Below are the code and all the weights of a small trained network. Each question names an input and a target symbol and asks about switching units off, where a switched-off unit gives its printed mean instead of its output.

import numpy as np


def w(rows, s, z=0):
    codes = np.array(rows[::2]) - 128.0
    scale = np.full(codes.shape[1], s)
    scale[-1] = z or s
    return codes * scale


def f(y):
    return np.maximum(y, 0)


def softmax(a):
    e = np.exp(a - a.max(-1, keepdims=True))
    return e / e.sum(-1, keepdims=True)


def log_softmax(a):
    a = a - a.max(-1, keepdims=True)
    return a - np.log(np.exp(a).sum(-1, keepdims=True))


def net(x, mask):
    ids = ['ΔΛΠαζμξστφψ'.index(c) for c in x.split()]
    T = len(ids)
    res = E[ids] + P[:T]
    u = 0
    for l in range(3):
        r = res
        for j in range(2):
            rows = slice(3 * j, 3 * j + 3)
            q, k, v = (r @ M[l][rows].T for M in (Q, K, V))
            z = softmax(np.where(np.tri(T) > 0, q @ k.T / 3**0.5, -1e9)) @ v
            o = O[l][rows]
            res = res + np.where(mask[u + j], z, o[:, -1]) @ o[:, :-1]
        u += 2
        y = f(res @ A[l][:, :-1].T + A[l][:, -1])
        res = res + np.where(mask[u : u + 8], y, B[l][:, -1]) @ B[l][:, :-1]
        u += 8
    return log_softmax(res[-1] @ U[:, :-1].T + U[:, -1])


Q, K, V, O, A, B = {}, {}, {}, {}, {}, {}
E = w([
[120,121,241],'Δ',
[54,81,95],'Λ',
[66,66,40],'Π',
[242,117,169],'α',
[80,100,161],'ζ',
[113,107,59],'μ',
[14,163,127],'ξ',
[185,170,106],'σ',
[250,123,187],'τ',
[36,197,165],'φ',
[165,87,123],'ψ',
],0.012)
P = w([
[157,169,79],'0',
[99,130,161],'1',
[144,169,69],'2',
[116,63,176],'3',
[132,143,42],'4',
[142,70,208],'5',
[130,162,36],'6',
[232,53,199],'7',
[123,160,6],'8',
[243,18,148],'9',
[141,205,65],'10',
],0.011)
Q[0] = w([
[171,126,70],'L0H1',
[254,23,50],'L0H1',
[210,44,85],'L0H1',
[157,59,34],'L0H2',
[219,112,70],'L0H2',
[48,125,27],'L0H2',
],0.0086)
K[0] = w([
[84,148,105],'L0H1',
[42,139,35],'L0H1',
[77,162,69],'L0H1',
[179,175,8],'L0H2',
[109,160,65],'L0H2',
[128,171,111],'L0H2',
],0.013)
V[0] = w([
[112,131,135],'L0H1',
[186,103,220],'L0H1',
[168,113,177],'L0H1',
[144,160,137],'L0H2',
[135,100,133],'L0H2',
[160,156,2],'L0H2',
],0.0085)
O[0] = w([
[99,96,128,125],'L0H1',
[93,59,58,3],'L0H1',
[134,1,131,58],'L0H1',
[40,178,132,114],'L0H2',
[42,110,106,125],'L0H2',
[98,189,213,253],'L0H2',
],0.0054,0.0069)
A[0] = w([
[83,84,87,167],'L0N1',
[133,200,52,101],'L0N2',
[112,167,132,217],'L0N3',
[6,169,132,218],'L0N4',
[99,174,87,24],'L0N5',
[60,140,45,176],'L0N6',
[90,140,99,1],'L0N7',
[191,162,203,114],'L0N8',
],0.013,0.0032)
B[0] = w([
[124,219,142,159],'L0N1',
[209,129,111,220],'L0N2',
[110,76,58,201],'L0N3',
[149,39,168,238],'L0N4',
[84,97,1,170],'L0N5',
[233,84,132,206],'L0N6',
[129,53,139,141],'L0N7',
[33,64,128,255],'L0N8',
],0.008,0.0078)
Q[1] = w([
[113,165,106],'L1H1',
[90,122,118],'L1H1',
[189,168,213],'L1H1',
[36,184,128],'L1H2',
[141,148,186],'L1H2',
[128,47,12],'L1H2',
],0.011)
K[1] = w([
[105,160,197],'L1H1',
[145,165,51],'L1H1',
[95,67,162],'L1H1',
[206,254,107],'L1H2',
[192,62,194],'L1H2',
[196,132,59],'L1H2',
],0.0091)
V[1] = w([
[3,64,114],'L1H1',
[120,175,194],'L1H1',
[117,152,158],'L1H1',
[115,178,106],'L1H2',
[124,82,63],'L1H2',
[93,121,119],'L1H2',
],0.015)
O[1] = w([
[254,102,108,106],'L1H1',
[208,66,90,1],'L1H1',
[173,136,133,59],'L1H1',
[101,124,188,44],'L1H2',
[94,98,97,245],'L1H2',
[167,138,31,113],'L1H2',
],0.0064,0.0094)
A[1] = w([
[118,164,83,75],'L1N1',
[151,190,112,41],'L1N2',
[171,93,148,252],'L1N3',
[168,195,55,160],'L1N4',
[120,108,42,101],'L1N5',
[246,135,102,99],'L1N6',
[174,241,84,109],'L1N7',
[174,198,116,101],'L1N8',
],0.012,0.0027)
B[1] = w([
[136,206,58,159],'L1N1',
[55,2,69,132],'L1N2',
[193,145,198,173],'L1N3',
[11,185,127,185],'L1N4',
[155,109,83,254],'L1N5',
[155,171,126,152],'L1N6',
[50,92,35,151],'L1N7',
[96,80,202,135],'L1N8',
],0.0068,0.006)
Q[2] = w([
[187,86,68],'L2H1',
[158,108,157],'L2H1',
[71,61,190],'L2H1',
[250,81,58],'L2H2',
[162,24,77],'L2H2',
[154,126,29],'L2H2',
],0.011)
K[2] = w([
[109,196,212],'L2H1',
[148,132,218],'L2H1',
[76,102,25],'L2H1',
[2,155,209],'L2H2',
[131,204,214],'L2H2',
[93,94,194],'L2H2',
],0.0083)
V[2] = w([
[106,6,195],'L2H1',
[158,176,162],'L2H1',
[72,70,143],'L2H1',
[142,141,172],'L2H2',
[148,123,98],'L2H2',
[111,159,107],'L2H2',
],0.012)
O[2] = w([
[91,254,178,145],'L2H1',
[83,120,102,3],'L2H1',
[209,179,185,219],'L2H1',
[153,51,112,52],'L2H2',
[97,144,97,141],'L2H2',
[95,142,1,141],'L2H2',
],0.0075,0.0072)
A[2] = w([
[1,80,65,157],'L2N1',
[130,178,209,65],'L2N2',
[139,225,197,122],'L2N3',
[162,75,165,61],'L2N4',
[132,172,86,28],'L2N5',
[109,49,14,116],'L2N6',
[158,123,120,2],'L2N7',
[190,197,94,94],'L2N8',
],0.0091,0.0072)
B[2] = w([
[94,108,196,254],'L2N1',
[127,136,2,159],'L2N2',
[184,113,53,202],'L2N3',
[169,194,105,139],'L2N4',
[123,55,179,143],'L2N5',
[181,124,45,219],'L2N6',
[120,85,165,128],'L2N7',
[42,56,159,175],'L2N8',
],0.0084,0.0061)
U = w([
[45,70,94,4],'Δ',
[135,191,129,208],'Λ',
[83,158,89,86],'Π',
[6,175,182,183],'α',
[131,179,130,98],'ζ',
[154,84,115,85],'μ',
[133,148,144,105],'ξ',
[118,182,73,181],'σ',
[128,124,133,115],'τ',
[169,148,183,254],'φ',
[142,141,141,140],'ψ',
],0.011,0.0048)

Each question gives the input, a string of symbols that net reads in full, and the target symbol t.
The units are the heads (3 rows each of Q, K, V and O) and the neurons (one row each of A and B). Each row of codes is followed by its name. A weight is (code - 128) times the scale printed after its matrix; where a second scale follows, it is the last column's (O, A, B and U).
mask holds one flag per unit, layer by layer, with each layer's heads first. A switched-off unit (its flag False) gives its mean, the last column of its rows in O or B, instead of its output. The means were averaged over made-up inputs and are rounded, as every weight is.
A unit's drop is (log p(t) with every unit on - log p(t) with that unit switched off) / (log p(t) with every unit on - log p(t) with every unit switched off).
The circuit of an input: a set's keep is (log p(t) with only the set's units on - log p(t) with every unit switched off) / (log p(t) with every unit on - log p(t) with every unit switched off). Starting from the 12 units with the biggest drops (on a tie, the unit counted first), units are removed one at a time, each time the one whose removal leaves the highest keep (on an exact tie, the one counted first), for as long as the keep stays at least 0.8.
circuit, biggest first: the units of the circuit, biggest drop first
top k neurons: the k neurons with the biggest drops, biggest first
top k neurons in layer l: the k neurons of layer l with the biggest drops, biggest first
input ξ Δ Δ α μ Π Π Π Π Λ, target α: top 4 neurons : (L0N8, L0N4, L0N2, L0N6)
input Π Π Π τ, target α: top 2 neurons : (L0N8, L0N6)
input ζ Π Π ψ Π α, target α: top 2 neurons : (L0N8, L0N6)
input Π α ξ ζ, target σ: top 2 neurons in layer 2 : (L2N2, L2N3)
input ξ μ α Π Π Π σ Λ Π α, target α: circuit, biggest first : (L0N6, L0N8, L0N2, L1H1)
input ψ Λ Λ μ μ α, target Δ: circuit, biggest first : (L0N8, L2H1)
input α α Π σ, target α: circuit, biggest first : (L0N8, L0N2, L0N6)
input Λ ξ Π ξ ξ α ξ α, target σ: top 2 neurons : (L0N4, L0N8)
input Π Π Π α Π Π Π Λ, target α: top 2 neurons : (L0N8, L0N2)
input φ ψ ξ σ σ Π, target μ: circuit, biggest first : (L2H1, L1N7, L0N4, L1N4)
input Δ Λ Λ α Π α ψ, target α: top 3 neurons in layer 0 : (L0N4, L0N6, L0N8)
input ζ α Π α ξ μ, target σ: top 4 neurons : (L0N4, L0N6, L2N2, L2N3)
input α φ τ α σ μ μ ψ, target Δ: circuit, biggest first : (L0N8, L2H1, L0N2)
input α μ ξ α, target σ: top 3 neurons in layer 0 : (L0N4, L0N6, L0N5)
input σ Π Π μ, target α: circuit, biggest first : (L0N6, L0N2, L2N1)
input σ α Λ Π μ τ ξ, target μ: circuit, biggest first : (L0N6, L0H1)
input ψ μ σ σ σ Π Π Π ξ Λ, target σ: top 2 neurons : (L0N5, L0N4)
input Λ ψ ζ μ Π Π α Π μ Π, target Δ: top 3 neurons : (L0N8, L0N2, L0N6)
input α ξ σ Λ, target μ: top 3 neurons : (L1N1, L0N8, L0N4)
input ξ Π Π ψ ζ Π α Π Π ξ, target α: circuit, biggest first : (L0N6, L0N2, L2H2)
input Π μ μ ζ, target Δ: top 3 neurons : (L0N2, L1N1, L0N6)
input Π σ α Π Π Π, target α: top 2 neurons : (L0N6, L0N2)
input Π ζ ξ σ, target σ: top 2 neurons : (L0N4, L0N6)
input ξ Π ζ ξ σ α, target μ: top 2 neurons : (L0N2, L0N6)
input Π α σ α α α Π μ μ α, target Δ: top 2 neurons : (L0N8, L0N2)
input σ α Π Π α Π Π ξ ξ Π, target σ: top 4 neurons : (L0N4, L0N5, L0N6, L0N2)
input Π ξ Π Π ξ Π σ, target Δ: top neuron in layer 0 : (L0N8)
input Π Π ξ Π ξ ξ, target σ: top 2 neurons in layer 0 : (L0N4, L0N6)
input ζ Π Π Π σ Π, target μ: top 2 neurons in layer 0 : (L0N4, L0N2)
